W =
[[115 149 122 120 129 132]
 [138 109 128 124 127 128]
 [147 121 141 123 130 120]
 [140 152 149 130 116 130]
 [136 148 143 127 112 137]
 [134 145 135 124 115 135]
 [119 120 137 123 126 140]
 [128 126 104 141 130 119]
 [117 121 138 123 126 141]
 [114 146 119 121 131 130]
 [117 126 140 125 123 142]
 [142 101 131 119 138 120]
 [119 132 125 144 132 124]
 [114 145 122 122 133 129]
 [126 120 104 137 129 123]
 [125 123 106 139 129 123]]
The entry directly above the smallest entry: 126
Find the third entry on the diagonal from the top-right corner.
123
The top-right entry -> 132
The top entry of the column that holds the largest entry: 149
Find the entry directly below the smallest entry.
132
Find the first entry, reading row by row.
115
The second entry on the diagonal from the top-right corner: 127
Find the entry in the bottom-left corner.
125
The fifth entry from the end, reading row by row -> 123
Find the last entry, reading row by row.
123
Find the entry directly above 146.
121
The second entry from the end, reading row by row is 129
Find the 2nd entry on the main diagonal.
109
Find the third entry on the main diagonal.
141
The entry just right of 133 is 129
Find the entry just right of the smallest entry.
131
The 3rd entry from the end, reading row by row: 139
Find the entry just left of the smallest entry.
142
The 4th-last entry, reading row by row: 106
The entry just right of the largest entry -> 149
Find the entry just left of the largest entry.
140
The entry directly above the largest entry is 121
Find the entry just left of 148.
136
The fifth entry, reading row by row: 129

((121, 122, 128, 135, 128, 121, 132, 124, 101, 128, 146), (140, 129, 121, 138, 121, 125, 128, 117, 136, 128, 135), (112, 133, 129, 109, 128, 130, 120, 138, 139, 123, 125), (141, 119, 116, 125, 113, 115, 126, 115, 140, 133, 130))
Which number is the entry just left of the largest entry? 128
The first entry in reading order -> 121
Which number is the 2nd smallest entry? 109
Which number is the entry just left of 101? 124
The smallest entry is 101
Which number is the entry just left of 123? 139
The entry just right of 119 is 116
Which number is the 4th entry in reading order? 135

[[116 129 114 150 132 148]
 [152 143 130 122 129 122]
 [115 152 133 120 133 134]
 [142 112 113 136 115 110]
 [137 111 129 122 115 114]
 [151 140 145 140 135 118]
 [117 147 112 137 136 120]
 [122 126 123 158 115 131]
 [117 127 118 157 119 140]
 [152 138 123 114 123 125]
 [115 152 125 126 135 129]
 [115 151 117 132 135 124]
 [141 112 122 129 115 111]
 [150 130 117 109 119 128]
 [152 144 138 131 133 120]]
Counting starts at 0.
Read off the entry directly below the largest entry.
A: 157
Read off the entry just right of the largest entry.
A: 115
Read off the top-right entry.
A: 148
The entry at row 1, column 0 -> 152
The entry in row 2 and column 0: 115
Read off the entry just right of the smallest entry.
A: 119
Read off the entry in row 1 and column 2.
A: 130
Read off the entry in the bottom-right corner.
A: 120
The minimum -> 109
Read off the entry at row 0, column 0.
A: 116
The entry in row 0 and column 2 -> 114
Read off the bottom-left entry.
A: 152
Read off the entry at row 0, column 1.
A: 129
The entry in row 1 and column 1: 143
Read off the entry just right of 157.
A: 119
Read off the largest entry.
A: 158
Read off the bottom entry of the column that holds the smallest entry.
A: 131
The entry directly above the largest entry: 137
The entry directly below 141: 150
The entry in row 2 and column 1 is 152
The entry directly above the smallest entry is 129
The top entry of the column that holds the largest entry -> 150

[[124 127 127 126 127 127 127 129 127 130 118 129 130 130 133 122]
 [132 125 126 129 126 128 132 133 123 128 130 129 126 135 132 128]
 [121 130 128 127 130 127 126 124 127 132 115 129 129 123 131 118]
 [122 134 122 124 133 128 132 126 115 131 120 128 116 126 127 118]
 [133 124 120 136 126 128 134 128 123 132 117 129 125 128 136 113]
 [121 131 128 123 131 127 127 127 125 129 120 128 128 128 131 123]
 [115 135 128 122 131 128 130 129 126 141 124 135 128 130 124 125]
 [118 134 138 129 130 129 132 126 114 134 132 132 121 129 119 135]
 [135 121 117 121 122 128 130 143 118 124 124 124 117 140 132 127]
 [132 127 134 125 129 128 125 127 129 115 138 123 129 129 128 138]
 [131 127 140 137 128 128 126 121 143 127 141 131 144 124 127 138]
 [132 128 115 117 131 127 125 133 149 129 128 129 139 133 137 122]
 [150 106 124 143 112 128 127 139 134 120 123 125 138 136 144 127]]
Find the entry just right of the largest entry.
106
Find the top-left entry.
124
Find the last entry, reading row by row.
127
Find the 3rd entry, reading row by row.
127
Find the 4th entry from the end, reading row by row.
138
The 3rd entry from the end, reading row by row: 136
Find the 4th entry, reading row by row.
126
Find the top-right entry.
122
The second smallest entry is 112
The smallest entry in the last column -> 113
The largest entry in the first row: 133
The largest entry in the first column: 150
Find the second largest entry.
149
Find the fifth entry in reading order.
127
The entry directly above the largest entry -> 132
Find the smallest entry in the first row.
118
Find the second entry on the diagonal from the top-right corner.
132
The entry directly above the smallest entry -> 128

[[136 124 135 134 129 132 125 136 134 134 136 134 126]
 [126 132 127 127 127 129 132 125 125 127 126 126 131]
 [129 109 127 122 141 123 106 131 139 121 132 134 104]
 [111 142 113 111 139 119 141 110 111 114 112 111 136]
 [123 136 122 123 137 123 134 126 124 120 123 123 132]
 [119 134 125 126 107 131 138 114 113 132 119 119 139]
 [140 103 137 131 137 128 102 142 146 130 142 142 102]
 [121 123 121 121 124 121 123 121 123 122 121 123 123]
 [125 118 131 128 114 129 122 119 128 137 127 131 123]]
Indices start at 0.
What is the entry in row 0 and column 0?
Answer: 136
The entry directly below the centre entry: 138
What is the top-right entry?
Answer: 126
The entry directly above the centre entry -> 141
What is the entry in row 1 and column 1?
Answer: 132
The entry directly above the largest entry -> 113
What is the entry in row 0 and column 1?
Answer: 124
The entry in row 1 and column 0 -> 126
What is the bottom-left entry?
Answer: 125
What is the entry in row 2 and column 0?
Answer: 129
The entry at row 2, column 1 -> 109
The entry at row 0, column 2: 135
The entry just left of the largest entry: 142
What is the bottom-right entry?
Answer: 123
The entry just right of 135: 134
The entry just right of 140 -> 103
The top entry of the column that holds the largest entry: 134

arr = [[131, 133, 122, 125, 118, 123, 126, 132, 125, 138], [131, 132, 122, 130, 125, 125, 132, 131, 122, 134], [134, 136, 122, 125, 120, 122, 125, 137, 127, 131], [144, 147, 109, 126, 114, 113, 128, 149, 120, 137], [131, 132, 125, 129, 127, 126, 129, 131, 127, 131], [137, 138, 118, 129, 123, 120, 130, 140, 123, 131], [141, 145, 111, 126, 114, 115, 128, 146, 121, 138], [141, 144, 112, 128, 118, 116, 130, 146, 120, 134], [144, 147, 110, 126, 116, 114, 127, 150, 121, 133], [137, 139, 115, 128, 118, 119, 130, 140, 121, 138], [144, 148, 109, 126, 114, 113, 127, 151, 121, 136], [138, 141, 116, 125, 115, 118, 125, 142, 124, 136], [145, 149, 109, 126, 114, 113, 127, 151, 120, 136], [140, 143, 115, 126, 118, 117, 126, 145, 124, 131], [142, 146, 112, 125, 114, 114, 126, 148, 123, 135]]
The 4th entry in reading order is 125
The fifth entry in reading order -> 118
The first entry in reading order: 131

array([[127, 129, 135, 124, 125, 131, 125, 130, 128, 124, 124],
       [130, 129, 124, 135, 129, 127, 135, 132, 129, 134, 132],
       [119, 137, 134, 120, 113, 114, 134, 125, 136, 122, 114],
       [145, 119, 124, 132, 136, 135, 120, 123, 120, 139, 139],
       [108, 145, 139, 119, 111, 103, 134, 120, 145, 108, 107],
       [118, 135, 137, 120, 126, 138, 136, 140, 133, 127, 122],
       [124, 128, 123, 128, 122, 119, 131, 124, 129, 127, 124],
       [140, 124, 114, 142, 138, 131, 135, 129, 126, 146, 144],
       [129, 131, 134, 130, 134, 131, 125, 128, 132, 124, 130]])
Indices start at 0.
The bottom entry of the column that holds the smallest entry: 131
Which number is the entry at row 0, column 0?
A: 127
Which number is the entry at row 2, column 1?
A: 137
The entry in the top-right corner -> 124
The entry at row 0, column 1 -> 129
Which number is the bottom-right entry?
A: 130
The entry just left of the smallest entry -> 111
The entry at row 0, column 2 is 135
Which number is the entry directly below the largest entry?
A: 124
The entry at row 1, column 0: 130
Which number is the entry in the bottom-left corner?
A: 129
The entry at row 2, column 0 is 119
The top entry of the column that holds the smallest entry -> 131
Which number is the smallest entry?
A: 103
The entry directly below the centre entry -> 138
The entry directly above the smallest entry is 135
The entry directly above the largest entry: 127
Which number is the entry just left of the largest entry?
A: 126
The entry in row 1 and column 2 -> 124
The entry at row 1, column 1 -> 129

a = 144,119,131,146,123,129,126,117,100,102,119,108,101,106,123,125
The entry just left of 102 is 100
What is the entry just left of 126?
A: 129
The entry just right of 131 -> 146
What is the entry just right of 102?
A: 119
